The symbols move the nodes like this.
φ: z121->z604, z604->z121, z236->z449, z966->z265, z883->z314, z449->z236, z23->z410, z713->z341, z265->z966, z410->z23, z308->z151, z341->z713, z540->z778, z109->z806, z314->z883, z806->z109, z778->z540, z151->z308
η: z866->z604, z604->z866, z242->z966, z236->z151, z966->z242, z115->z109, z449->z308, z23->z53, z713->z235, z418->z778, z569->z314, z235->z713, z53->z23, z308->z449, z109->z115, z314->z569, z778->z418, z151->z236
λ: z441->z713, z604->z727, z236->z410, z966->z147, z449->z23, z23->z449, z957->z314, z713->z441, z727->z604, z80->z109, z410->z236, z53->z308, z308->z53, z147->z966, z25->z778, z109->z80, z314->z957, z778->z25
β: z604->z661, z661->z604, z275->z109, z236->z540, z966->z379, z449->z778, z23->z25, z713->z667, z418->z308, z379->z966, z308->z418, z25->z23, z667->z713, z540->z236, z109->z275, z314->z592, z592->z314, z778->z449
ρ: z700->z966, z441->z23, z604->z780, z236->z341, z966->z700, z449->z713, z23->z441, z713->z449, z918->z109, z235->z308, z724->z314, z780->z604, z308->z235, z341->z236, z667->z778, z109->z918, z314->z724, z778->z667
π: z604->z405, z275->z778, z236->z806, z966->z630, z115->z308, z449->z109, z23->z80, z713->z918, z877->z314, z630->z966, z918->z713, z80->z23, z308->z115, z405->z604, z109->z449, z314->z877, z806->z236, z778->z275
κ: z137->z604, z700->z713, z604->z137, z242->z308, z236->z265, z966->z449, z449->z966, z23->z147, z713->z700, z265->z236, z630->z109, z920->z314, z379->z778, z308->z242, z147->z23, z109->z630, z314->z920, z778->z379
α: z604->z468, z236->z883, z966->z920, z883->z236, z449->z314, z23->z957, z957->z23, z713->z724, z468->z604, z877->z109, z569->z308, z920->z966, z724->z713, z308->z569, z109->z877, z314->z449, z592->z778, z778->z592
ψ: z137->z966, z121->z236, z866->z308, z604->z449, z661->z778, z236->z121, z966->z137, z449->z604, z23->z727, z713->z780, z727->z23, z468->z314, z780->z713, z308->z866, z405->z109, z109->z405, z314->z468, z778->z661

The rows follow the links: the fewer symbols apart two nodes are, the more alike their rows tend to be.

Each row, then its node:
(-199, 262, -56, -282, -164, -364, 238, -6, -305, 414, -331, -350, -447, -428, -12, 411, -1056, -24, -106, -411, -778, 9, -206, -285, 171, -2, 449, -276, 438, 544, 283, 807, 856, 175, 47, -63, -599, 343, 70, -590, -304, 394, -142, -151, -55, 187, -287, 302, 75, 113, -66, -220, 121, -231, -144, 388, 376): z877
(433, 185, 147, -24, 555, -72, 344, -48, -235, 752, -206, -157, -1071, -278, -101, 147, -651, 165, -218, -336, -360, 227, -220, -152, -392, 364, -11, 219, 281, 233, 657, 453, 19, -286, -428, 388, -70, -159, -332, -301, -182, 307, 475, -108, -200, -201, -335, -432, -146, 208, -561, -18, 186, 281, 412, 50, 782): z569
(-110, -268, 562, 370, 359, 346, -37, -79, 238, 250, -577, 225, -268, -50, 705, -106, 269, -307, -683, 63, 93, 219, 529, 302, -105, -68, -840, 272, -83, -540, 638, 217, -668, -33, -151, 118, 584, -626, -255, -522, 234, 330, 548, -169, 239, 13, -189, -752, -213, -32, 37, 173, 31, 357, 716, -511, 184): z53
(102, 1, -400, 539, -112, -240, -46, -421, 453, -269, 54, -105, 167, 120, -540, 101, 640, 122, 211, 612, 492, 203, -215, 832, 105, 341, 539, -201, -246, -284, -356, 287, -111, -117, -695, 119, 146, -126, 398, 417, -10, -95, -487, -171, -585, -864, 173, -374, 311, -48, 1129, 204, -176, -176, -217, -69, -538): z966
(482, 20, -445, -123, -376, -622, 381, 625, 537, -350, 238, -67, 760, -311, 254, -904, 134, 221, 285, -453, 221, -321, -121, -382, -107, -366, -228, 378, 176, 473, -76, 30, -378, -249, 220, 116, 563, 420, 219, -68, 325, -809, -108, 402, 394, 463, -30, -238, -61, 167, -234, -73, 488, -34, -648, -103, -47): z780
(-200, 72, 45, 354, -583, -614, -258, 238, -130, -534, -282, -528, 45, -139, 263, 752, 125, -24, -227, -337, 20, 279, 313, 377, -35, 764, 65, -663, -342, -73, -223, 335, 605, 321, 379, 338, -627, 527, 417, -605, 150, -119, 69, -584, -129, 527, 256, 339, -166, 439, 877, 29, -354, -517, -312, 196, -358): z109
(284, 255, -323, 191, -648, -505, 383, 577, -339, -651, 793, -71, 512, -125, 328, -213, 74, -94, 85, -363, 282, -145, 290, 123, -34, -34, 215, -555, -305, 22, 424, -334, -711, -65, -589, 464, 132, 53, 440, -316, 323, -599, 155, 117, -257, 50, -414, -209, -175, -104, -40, 985, -134, -182, -311, 69, -335): z604
(225, -231, -276, -254, -63, -137, -161, -328, -746, 632, 340, 210, -654, 84, -707, 33, -968, 333, 348, 232, -394, 20, 264, -653, -52, 123, 257, -547, 435, -227, 150, -230, 322, 18, -488, -448, -221, -170, -592, -266, -574, 275, 76, 453, -54, -495, 164, 188, -139, 375, -450, -362, 182, -9, 180, 269, 365): z883
(-498, -566, 19, -228, -454, 263, -999, -98, -530, 268, -121, -233, 340, -89, 316, 317, -479, 66, -49, 90, -117, -231, 377, -472, 161, 519, -111, -628, 298, -20, -172, -1003, 578, 166, 550, 86, -143, 341, -276, -622, -317, 368, -237, -230, -63, 190, 560, 690, -405, 283, 484, -114, 22, -127, 152, 19, 194): z806
(-457, 362, -95, -240, 56, -19, 104, 185, -410, -291, 291, 417, 455, -326, 241, -34, 112, -280, -74, -700, 243, -503, -249, 209, 158, -753, -45, -86, -365, -143, 34, -83, -448, 63, -45, -560, 134, -102, 901, 1053, 299, -43, -88, 114, -104, 337, -575, 113, 279, -384, -954, 734, -47, -9, -216, 52, -5): z661
(750, 36, -102, 281, -271, -207, 48, 481, 126, -1046, 305, 76, -320, 210, -216, -284, 643, 51, 577, -65, 430, -300, -275, 185, 103, 396, -126, -66, -247, 295, -450, 276, -201, 27, 229, 633, -170, 111, -260, -155, 387, -875, 199, 128, 125, 372, -74, 168, 138, 157, 420, -258, 443, -506, -464, -111, -407): z713

Each walk starts at a row. The symbols on each line, taken left to right, move it on to the next node.
Answer with the node's row; about right is enough.
new walk
(-15, 278, -17, -567, 208, -293, 360, 210, -574, 8, 117, 255, -969, -242, -303, 85, -291, -194, 122, -277, -444, 57, -332, -91, 171, -367, 646, 132, 222, 284, 299, 853, 335, -30, -462, -465, -303, -185, 126, 374, -227, 109, 329, 215, 30, -81, -255, 354, 494, -113, -1182, -182, -10, -83, 30, 575, 170)
β ψ ψ π π -> (601, 232, -392, 161, -262, -588, 411, 172, -594, -177, 348, -127, -1008, 91, -626, 314, -517, -196, 255, 126, -292, 192, 18, 110, 111, 389, 570, -384, 178, 128, 612, 748, 247, -119, -809, 218, -485, -81, -195, -259, -127, -257, 166, 151, 3, -544, -435, 67, -55, 186, -328, -49, -202, -294, -47, 424, 161)
η α ρ -> (883, -68, 395, 180, 313, 127, 175, 307, 229, 77, -611, -23, -510, -389, 240, -321, 244, 402, -185, -149, 470, -52, -383, 148, -448, 383, -857, 757, -116, 303, 9, 197, -564, -225, 403, 515, 394, 222, -471, -259, 38, -480, 77, -133, 336, 139, -32, -373, -186, -55, 88, -340, 572, 206, 200, -575, 343)
new walk
(-551, 48, 565, -193, 275, 320, -101, 75, -110, -551, 146, 405, 31, 203, 30, 195, 398, -839, -224, 15, -249, -24, 30, 101, 600, -735, -204, 478, -411, -575, 77, 386, -343, 361, 250, -575, 101, -708, 44, 570, 171, 86, 443, 187, 360, 336, -380, 32, 552, -277, -555, 189, -171, -366, 275, 145, -371)
β κ κ ρ ρ -> (247, -246, 225, 384, -458, -203, -49, -117, 104, -801, 331, -358, -115, 383, -30, 262, 376, -544, -413, 417, -25, 40, 562, 214, 527, 98, 12, -121, -344, -635, 383, 49, -399, 46, -118, 167, 85, -394, -121, -420, 547, -248, 412, 235, 330, 209, -175, 1, -198, 382, 796, 28, -171, -199, 116, -80, -863)
λ η ψ -> (274, 334, 75, -33, -1, -149, 276, 293, 102, 482, -343, 28, 396, -505, 661, -121, -190, 167, -448, -629, 199, -57, 168, 109, -729, 28, -374, 165, -145, 171, 494, -81, -570, -299, -83, 407, 611, 175, 379, -440, -8, -154, 136, -101, -235, -115, -477, -443, -549, -177, -311, 953, 298, 461, 52, -375, 167)
new walk
(-435, 309, -235, 277, 55, 73, -276, -146, 572, 302, -590, -630, 696, -133, 43, 377, 393, 103, -200, 235, 138, 597, -236, 375, 210, 149, 318, 34, 0, 219, -651, 369, 649, 100, -17, -36, -279, 641, 698, 8, -362, 367, -620, -217, -405, -254, 467, 145, 30, 109, 875, -59, -140, -84, -89, -38, -394)
π ρ ρ η -> (445, 118, 79, 327, 568, 310, -43, -316, 400, 817, -607, -97, -236, 179, -37, 41, 452, 289, -205, 134, 363, 290, -304, 767, -338, 318, -360, 344, -117, 122, -117, 296, -20, -151, -265, 238, 322, -111, 274, 511, -245, 311, -348, -468, -514, -619, 154, -693, 22, -386, 586, 147, -65, 389, 566, -325, -110)
η κ φ -> (-49, -508, -163, -27, -401, -221, -512, -253, -693, -488, 775, 56, -54, 437, -504, 82, -222, 172, 391, 688, 318, -250, 554, -119, -102, 435, 43, -1017, -68, -435, 121, -1025, 176, -39, 106, 217, 83, -114, -522, -116, 80, -248, 360, 190, -277, -227, 564, 404, -312, -192, 341, 181, -129, 25, 24, -65, -66)
new walk
(526, 231, -267, 374, 140, 276, 310, -198, 953, -138, -62, -194, 416, 46, -460, -298, 953, 331, 508, 417, 130, -94, -609, 471, 61, -71, 171, 403, 104, 286, -699, 274, 107, -243, 138, -36, 8, 164, 50, 172, 39, -171, -591, 355, -157, -332, 430, -206, 431, -169, 415, -511, 110, -183, -315, -361, -334)
κ β β β -> (125, -221, 294, -146, 183, 339, -127, 309, 155, -660, -41, 319, -30, -10, -113, -295, 686, -208, 246, -347, -8, -224, -617, -91, 331, -389, -181, 582, -192, 299, -510, 88, -286, -26, 546, -224, 118, -136, -129, 724, 367, -513, -4, 163, 218, 435, -340, 348, 475, -343, -706, -167, 381, -345, -431, 23, 144)
β ρ ψ π -> (-471, -81, -161, -224, -482, -286, -178, 341, 231, 169, -37, -652, 1092, -510, 786, 118, -292, 125, -98, -944, -190, -106, 257, -260, 114, 95, 192, -303, -165, 353, -10, 149, 187, 545, 364, 98, -280, 718, 755, -586, 71, 60, -438, 9, -90, 651, -23, 354, -314, 479, 163, 592, -277, -221, -266, -193, -202)
new walk
(-742, -16, 426, -181, 216, -27, -606, 491, -284, -105, -437, 179, 436, -265, 426, 474, 90, -416, -138, -586, -95, 32, -399, 173, 381, -162, -225, -65, -312, 68, -236, 385, 549, 505, 666, -196, -486, 158, 264, 113, -41, 166, -170, -445, 3, 510, -235, 745, 358, 60, -233, 107, -220, -390, -214, 153, 100)
π ρ ρ η -> (90, -220, 452, -96, 371, 282, -193, -26, -275, 66, -735, 378, -667, -377, 670, 64, 434, -125, -358, -585, 466, 50, -482, 388, -336, 13, -368, 361, -394, -253, -395, -46, -525, 144, 201, 124, 177, -666, 8, 659, 262, 3, 328, -660, 10, -18, -301, -188, 432, -426, -576, 644, 84, 336, 542, -13, 291)
η κ β ψ κ α -> (94, 445, -519, -197, 14, -517, 700, -108, -350, 124, 271, 65, 65, -367, -58, -165, -909, 207, -99, -233, -533, -115, 166, -299, -137, -539, 600, -224, 391, 233, 735, 478, 85, -41, -716, -216, 82, 157, 264, -189, -293, -53, -82, 512, -69, -215, -608, -344, -251, 172, -755, 176, -152, 160, -236, 353, 150)
new walk
(815, 282, -242, 47, -96, -483, 619, 44, -52, 189, -158, 109, -334, -166, -368, -326, -436, 484, 405, -31, -490, -83, -542, -282, 7, 145, 444, 568, 310, 646, 389, 571, -33, -96, -90, 111, -383, 125, -506, -276, -398, -269, 54, 658, 311, -35, -272, 36, 265, 169, -440, -939, 346, -266, -137, 90, 538)
α φ φ φ -> (457, -534, 51, -123, -241, 291, -649, -224, -227, -50, 243, 99, 277, 328, -577, -417, -6, 508, 924, 410, 314, -283, 141, -597, -238, -55, 25, -7, 180, 40, -399, -969, -4, -408, 660, -203, -5, 197, -944, 96, -5, -403, -104, 319, 439, 216, 419, 322, -109, -93, 187, -343, 110, -194, -60, -103, 363)
ρ φ η φ -> (-60, -453, 266, -30, 6, 500, -711, -178, -426, 569, -304, 238, -362, -167, 44, -50, -328, 502, -229, 69, 386, 109, 188, -155, -612, 352, -522, -241, 133, -364, 240, -1052, -267, -489, 303, -13, 514, 52, -681, -14, 26, 259, 447, -261, -142, -32, 605, -239, -590, -184, 66, 125, 108, 291, 495, -472, 489)
new walk
(-307, -468, 171, -252, 64, 607, -834, -216, -748, -170, 558, 402, 48, 85, -342, -131, -148, 75, 348, -45, 98, -125, -39, -246, 241, -28, -6, -436, -277, -471, -208, -871, 89, 154, 673, -598, 77, -99, -169, 806, -15, 180, -97, 38, 29, 242, 447, 639, 280, -362, -716, 276, -16, 80, 72, 117, 367)
φ β π η -> (-415, -150, 422, 215, 43, 112, -106, 276, 183, 420, -1045, -341, -129, -284, 714, 646, -217, 229, -524, -725, 170, 148, -119, 90, -364, 468, -611, -55, -22, 331, 101, 246, 554, 125, 409, 314, -212, 148, -89, -816, -146, 238, 232, -821, -83, 440, 62, -123, -154, 220, 480, 323, -74, -96, 200, -279, 294)
new walk
(-155, -246, -153, -348, -245, 144, -440, -112, -604, 482, 459, -66, 884, 82, -209, -376, -516, 398, 291, 45, 159, -577, 195, -676, -195, -139, 145, -535, 118, 0, 91, -1108, -309, -393, 269, -242, 301, 192, 150, 21, 181, -33, -24, 405, 50, -154, 233, 199, -286, 70, -197, 564, 199, 433, -195, -254, 32)
ψ ρ ρ π π κ -> (-131, -218, -467, -94, -23, 381, -250, -563, -33, 375, 133, -106, 358, 260, -424, -75, 82, 496, 169, 784, 191, -169, -173, -150, -7, 271, 160, -110, 489, -29, -371, -1061, 204, -301, 64, -334, 231, 228, -56, 525, -156, 426, -614, 337, -157, -745, 758, 37, 133, -26, 598, -120, 26, 147, 216, -206, 44)
κ λ λ λ -> (-273, -555, 59, -165, -57, 322, -656, -473, -87, 125, 345, 358, 100, 339, -94, 27, -255, 83, 61, 909, -365, -182, 641, -506, 362, 24, -90, -223, 254, -689, 102, -977, -98, -54, 260, -316, 515, -234, -492, -400, 18, 217, 200, 293, 500, 43, 262, 238, -376, 223, 72, -102, -28, -18, 504, -368, -93)
